Each row has a name. Each piece below is followed by the name of the row it came from, unless a question asks for something else. Each question is about the rows just above it.

k829: [-41.3 -44.4  20.0  46.7  72.8  20.7  -5.4  -0.6 -45.6  48.6 -53.4 -17.1
 -54.6 -54.1  33.7   8.2   0.4  35.0 -46.1  37.2  24.1  -3.7 -31.5]
k314: [ -6.6  11.6   1.7   0.9   0.5   0.3  -0.4   3.8  -2.3 -54.6 -17.1  35.7
  62.3  10.0   3.2  -1.0  -0.4  -7.1   7.6  -8.6  -1.2  -1.9   5.5]
k693: [ -3.7   7.5   1.3   0.1  -3.8  -0.4  -3.2   2.2  -5.2 -15.0  -7.5   3.1
  12.8  11.4  -1.5  -1.4  -0.6  -7.2  11.0  -7.2  -6.1   1.9   6.4]
k114: [ 15.0 -28.4  -5.1  -2.8   1.1  -0.7   4.7  -8.7   7.0  17.5  15.7  -7.8
 -17.9 -26.3  -6.5   2.2  -0.6  15.9 -17.6  19.5   4.4   1.3 -14.9]
k548: [ -6.6  11.6   1.7   0.9   0.5   0.3  -0.4   3.8  -2.3  -5.9  -6.5   2.9
   6.6  10.0   3.2  -1.0  -0.4  -7.1 -46.1  37.2  24.1  -3.7 -31.5]
k19: [-46.1  82.8  13.6   9.0  -0.6   0.1 -13.1  23.9 -14.7 -41.3 -44.4  20.0
  46.7  72.8  20.7  -5.5  -0.6 -45.6  48.6 -53.4  -8.9  -3.3  40.8]
Which row holds [-54.6 -17.1 -53.4  48.6] read backwards? -> k829
Which row holds this, read backwards? [-53.4  48.6 -45.6  -0.6  -5.5  20.7  72.8  46.7  20.0 -44.4 -41.3] -> k19
Which row holds [-46.1  82.8  13.6   9.0  -0.6   0.1 -13.1  23.9 -14.7 -41.3 -44.4  20.0
  46.7  72.8  20.7  -5.5  -0.6 -45.6  48.6 -53.4  -8.9  -3.3  40.8]? -> k19
[ -6.6  11.6   1.7   0.9   0.5   0.3  -0.4   3.8  -2.3  -5.9  -6.5   2.9
   6.6  10.0   3.2  -1.0  -0.4  -7.1 -46.1  37.2  24.1  -3.7 -31.5] -> k548
Which row holds this, read backwards? [-46.1  -7.1  -0.4  -1.0   3.2  10.0   6.6   2.9  -6.5  -5.9  -2.3] -> k548
Which row holds this, read backwards? [-5.2  2.2 -3.2] -> k693
[-3.2 -0.4] is which row, read backwards? -> k693

k332: [-23.4 -14.8  -7.8   8.8  -6.4 -25.3   3.2 -59.7  55.8   7.9  47.8  -2.6
 -18.3 -36.6 -18.2   8.4 -48.2]
k353: [ -1.4  26.0  11.1 -18.1  -5.1 -15.7  15.3  -6.4   4.5 -22.6  -7.8  16.0
 -23.4 -15.1  -7.8 -20.7 -12.4]
k208: [ 26.2  -7.2  45.6 -11.1 -13.7 -11.5 -14.0  -8.9   1.1 -23.3  20.3  20.5
 -82.5 -52.6 -23.5 -22.7 -16.7]
k51: [-24.3  39.7  20.0   9.4   1.8 -46.3  12.8 -65.7  56.9   8.3  49.1  -9.2
 -17.0 -24.0 -15.3   9.2 -56.2]
k869: [ 26.5 -16.3  45.9 -16.0 -17.0 -11.8 -12.0  -6.8  -4.6  -2.1  23.3  20.9
 -87.3 -50.5 -23.7 -14.7 -12.2]
k805: [  4.3  55.8  32.5 -54.9   1.7 -17.9  13.7 -17.7   3.7 -39.4  -9.0  13.2
 -38.2 -32.9  -8.2 -37.5 -12.9]
k597: [ -0.6  56.0  -1.1 -64.1 -22.9 -90.2  15.3 -77.5 -12.3 -12.3  20.5  20.3
 -52.6 -82.5 -11.9 -44.5 -43.6]
Which row holds this, read backwards? [-52.6 -82.5  20.5  20.3] -> k208
Which row holds this, read backwards? [ -7.8 -15.1 -23.4] -> k353
[  3.2 -25.3  -6.4] is which row, read backwards? -> k332
Which row holds [-9.2 49.1  8.3 56.9] read backwards? -> k51
Which row holds [ 49.1   8.3  56.9 -65.7] read backwards? -> k51
Which row holds this, read backwards? [-20.7  -7.8 -15.1 -23.4  16.0  -7.8 -22.6] -> k353
Which row holds [-90.2 -22.9 -64.1] read backwards? -> k597

k448: [-10.4 -13.8 -30.7  31.8  42.8  19.6  14.1 -83.0  19.8  12.6  17.9]
k201: [-37.6  21.8 -12.1  -0.7  30.0  56.0  -6.5 -23.6  14.3 -21.5 -19.3]
k751: [ 31.8  42.6   9.4  22.0  86.3   3.9 -19.9 -43.3 -35.4  -9.2 -21.7]
k485: [-47.6   6.1   9.4  22.0  86.3   3.9 -19.9 -43.3 -35.4  -9.2 -13.0]
k521: [ 23.6   6.2   3.2  63.2  21.1 -40.5 -29.3  -1.2 -19.6  12.3   4.5]
k831: [-37.6  21.8 -12.1  -0.7  30.0  56.0 -35.4 -19.9 -43.3  12.6  13.5]
k859: [-54.7  12.9 -69.0  -1.3  -7.9  -5.6 -71.7 -34.5  37.1 -19.8 -19.5]
Where do [-47.6   6.1   9.4  22.0  86.3   3.9 -19.9 -43.3 -35.4  -9.2 -13.0] appear? -> k485
Which row holds this, read backwards? [-35.4 -43.3 -19.9   3.9  86.3  22.0   9.4  42.6] -> k751
Which row holds [42.8 31.8] read backwards? -> k448

k442: [-51.7 -21.4  46.0  24.2  18.1 -35.3  13.6]
k904: [-1.4  0.6 18.8  6.5 19.2 24.7 -0.8]
k570: [-10.1  40.2  26.8 -25.0  12.7  81.0  43.8]
k48: [-10.1  40.2  26.8 -25.0  12.7 -50.7 -57.6]
k687: [ 38.1  21.0 -59.3 -32.0 -41.8 -22.0 -17.7]
k557: [ 7.2 -0.4 -6.1 -0.5 -1.5 10.6  2.6]
[-10.1  40.2  26.8 -25.0  12.7 -50.7 -57.6] -> k48
[-17.7 -22.0 -41.8 -32.0 -59.3] is which row, read backwards? -> k687
[-35.3  18.1  24.2  46.0] is which row, read backwards? -> k442

k554: [ 27.3 -37.6  36.7  -4.4  -6.6  -0.6  10.4  -8.8 -15.8  -0.4  -6.6 -11.1
  14.7   0.0  -9.5  -0.9 -76.7  -3.6  -4.3 -34.0  13.3  48.4   6.7 -39.8
 -16.1   2.6 -68.7]
k331: [-26.5  11.2  -1.3 -27.2  -2.6 -15.6  27.6  20.2   2.5  -4.1 -11.0 -42.6
   2.7   9.6 -19.0   0.6 -76.7  -3.6  -4.3 -34.0  13.3  48.4   6.7 -39.8
 -16.1   2.6 -68.7]
k68: [ 27.3 -37.6  36.7  -4.4  -6.6  -0.6  10.4  -8.8 -15.8  -0.4  -6.6 -11.1
  14.7   0.0  -9.5  -0.9  12.7  -3.2  -3.8   5.7 -11.7   1.6  -8.6   9.5
  -2.3  -1.2  -5.2]
k494: [-23.4 -29.8   6.5   7.4  -6.9  -3.4   4.8  23.0   5.6  16.1  29.4  12.7
   9.3  24.9  39.6  25.4  27.0  -6.8 -13.0  18.3 -18.9  42.5 -16.5  -5.8
   4.2 -11.6   5.4]
Which row holds [ 27.3 -37.6  36.7  -4.4  -6.6  -0.6  10.4  -8.8 -15.8  -0.4  -6.6 -11.1
  14.7   0.0  -9.5  -0.9 -76.7  -3.6  -4.3 -34.0  13.3  48.4   6.7 -39.8
 -16.1   2.6 -68.7]? -> k554
Which row holds this, read backwards? [ 48.4  13.3 -34.0  -4.3  -3.6 -76.7  -0.9  -9.5   0.0  14.7 -11.1] -> k554
Which row holds [ 4.8 -3.4] read backwards? -> k494

k974: [-60.9 -26.5 -68.9  63.8  32.3  37.1  14.9 -73.8  86.4 -57.7 -16.0  27.0
  10.8 -20.2  21.5]
k255: [  0.6  28.5  -4.6  76.1  42.4   8.9   7.9  35.8 -13.2 -10.3  14.4  85.2
 -20.6  57.6 -10.7]
k971: [ 12.3 -76.7  -4.2  42.3 -33.1  51.9 -18.5  24.0 -84.6  44.1  39.3 -38.6
  50.4  46.4  -8.6]
k865: [-34.9  -4.2 -76.7 -33.1  42.3  12.7 -33.8  29.8  13.1 -68.0 -26.2  19.1
  40.9 -43.6  23.7]
k579: [ 25.6  60.5 -47.0  14.9  86.4 -16.0  27.0 -73.8  37.1  32.3  10.8  63.8
 -57.7  15.6   5.2]
k948: [-85.5 -47.9 -23.4 -38.2 -10.1  28.4 -34.6  48.2  -9.2 -32.1 -57.8 -10.4
  18.4 -60.6  74.6]
[-57.7  63.8  10.8  32.3  37.1 -73.8  27.0 -16.0  86.4  14.9] is which row, read backwards? -> k579
[35.8  7.9  8.9 42.4 76.1 -4.6 28.5  0.6] is which row, read backwards? -> k255
Which row holds this, read backwards? [-68.0  13.1  29.8] -> k865
[-33.1  42.3  -4.2 -76.7] is which row, read backwards? -> k971
Which row holds [-13.2  35.8] read backwards? -> k255

k613: [14.0 16.5  8.3 60.4 16.3]
k423: [21.8 15.7 14.9 36.7 16.6]
k268: [20.6 30.9 26.7 17.2 42.6]
k800: [17.2 42.3 21.5 40.7 13.2]
k884: [19.5 30.2 26.7  6.7 47.0]
k976: [51.9 35.0 38.3 23.2 29.6]
k413: [14.1 17.8 19.2 20.4 40.6]
k970: [19.4 34.2 31.3 16.0 69.9]
k565: [35.0 34.2 49.3 20.2 29.5]
k542: [21.1 24.8 21.1 54.6 12.5]
k832: [30.4 27.9 19.0 27.9 20.4]
k233: [19.8 30.0 40.7 21.5 63.2]
[42.6 17.2] is which row, read backwards? -> k268
[17.2 42.3 21.5 40.7 13.2] -> k800
[14.9 15.7] is which row, read backwards? -> k423
[ 8.3 16.5 14.0] is which row, read backwards? -> k613

k581: [ 55.2  17.2 -15.8  -1.1 -22.5   2.4 -23.1 -42.9  30.4  17.5   2.3  17.0
 -33.2 -16.5 -44.8 -40.6 -52.8   9.3 -27.2 -38.7   7.3]
k451: [ 49.9  14.8  -6.7 -27.3  19.9   5.3  -2.8   7.9 -12.8  36.6  -1.6  25.3
  13.8 -47.7   9.3  -5.7  32.3 -11.4 -40.8 -38.3 -37.5]
k547: [  3.5  -2.2 -33.9  -6.6 -54.2 -19.5 -11.8  17.0   8.0 -25.6 -21.7 -40.7
 -86.0 -16.8 -13.7   9.0  15.6  -7.1   8.3  23.7 -32.3]
k271: [-23.4 -18.3 -12.1 -64.0  -0.6  43.0  23.8 -13.6  38.9 -47.4  24.5 -14.5
  -7.5  28.0  11.1  16.2 -35.0   3.3  53.0  19.4  10.8]
k625: [ 46.6 -28.3  10.4 -53.4  27.6  14.8  17.7 -23.4  29.9 -26.9  16.1  12.7
  20.7  45.8  12.0 -24.9 -31.0  53.1  11.8  -2.0   7.5]
k576: [ 66.9  18.1  -9.0 -27.7  40.6   6.6  -0.7   3.6 -23.7  43.9 -11.1  20.3
   6.3 -33.7 -12.3   3.5  20.3  -6.2 -39.4 -40.4 -20.6]
k172: [ 25.5  -3.7  -8.7  -3.9 -16.5   8.9 -25.1 -77.6  21.2 -11.5  45.9  35.0
 -16.1 -19.8 -38.6 -39.3 -48.0  16.4 -14.5 -31.2 -19.7]
k939: [-22.8  50.1  28.0 -14.2   2.1  10.7 -16.2 -70.2 -23.3   1.1  18.7   3.0
 -22.9 -48.7   7.7  49.3  42.5 -42.1  12.4  13.1 -23.5]
k502: [ 15.9 -21.8 -14.1 -61.7   3.7  21.3  27.5 -20.2  46.0 -34.7  17.4 -16.7
   2.4  42.5   9.7  -4.1 -49.0  31.5  35.3   7.7  10.8]
k903: [ 29.5   8.7  19.1 -15.1 -30.4   7.5   3.3  36.3  14.8   8.1 -17.5  35.6
  -9.4 -50.7  48.3 -38.9  33.2  -4.9 -32.1 -33.3 -20.8]
k810: [ 22.9 -22.4 -11.8 -61.2   6.8  19.2  27.6 -19.4  46.3 -32.6  14.6 -14.7
   5.4  45.3  10.5  -8.1 -48.5  36.5  31.6   6.1  11.5]
Which row holds [ -2.0  11.8  53.1 -31.0 -24.9] read backwards? -> k625
Which row holds this, read backwards? [ 35.0  45.9 -11.5  21.2 -77.6 -25.1   8.9 -16.5  -3.9  -8.7  -3.7] -> k172
Which row holds [10.8  7.7 35.3] read backwards? -> k502
[-42.1  42.5  49.3] is which row, read backwards? -> k939

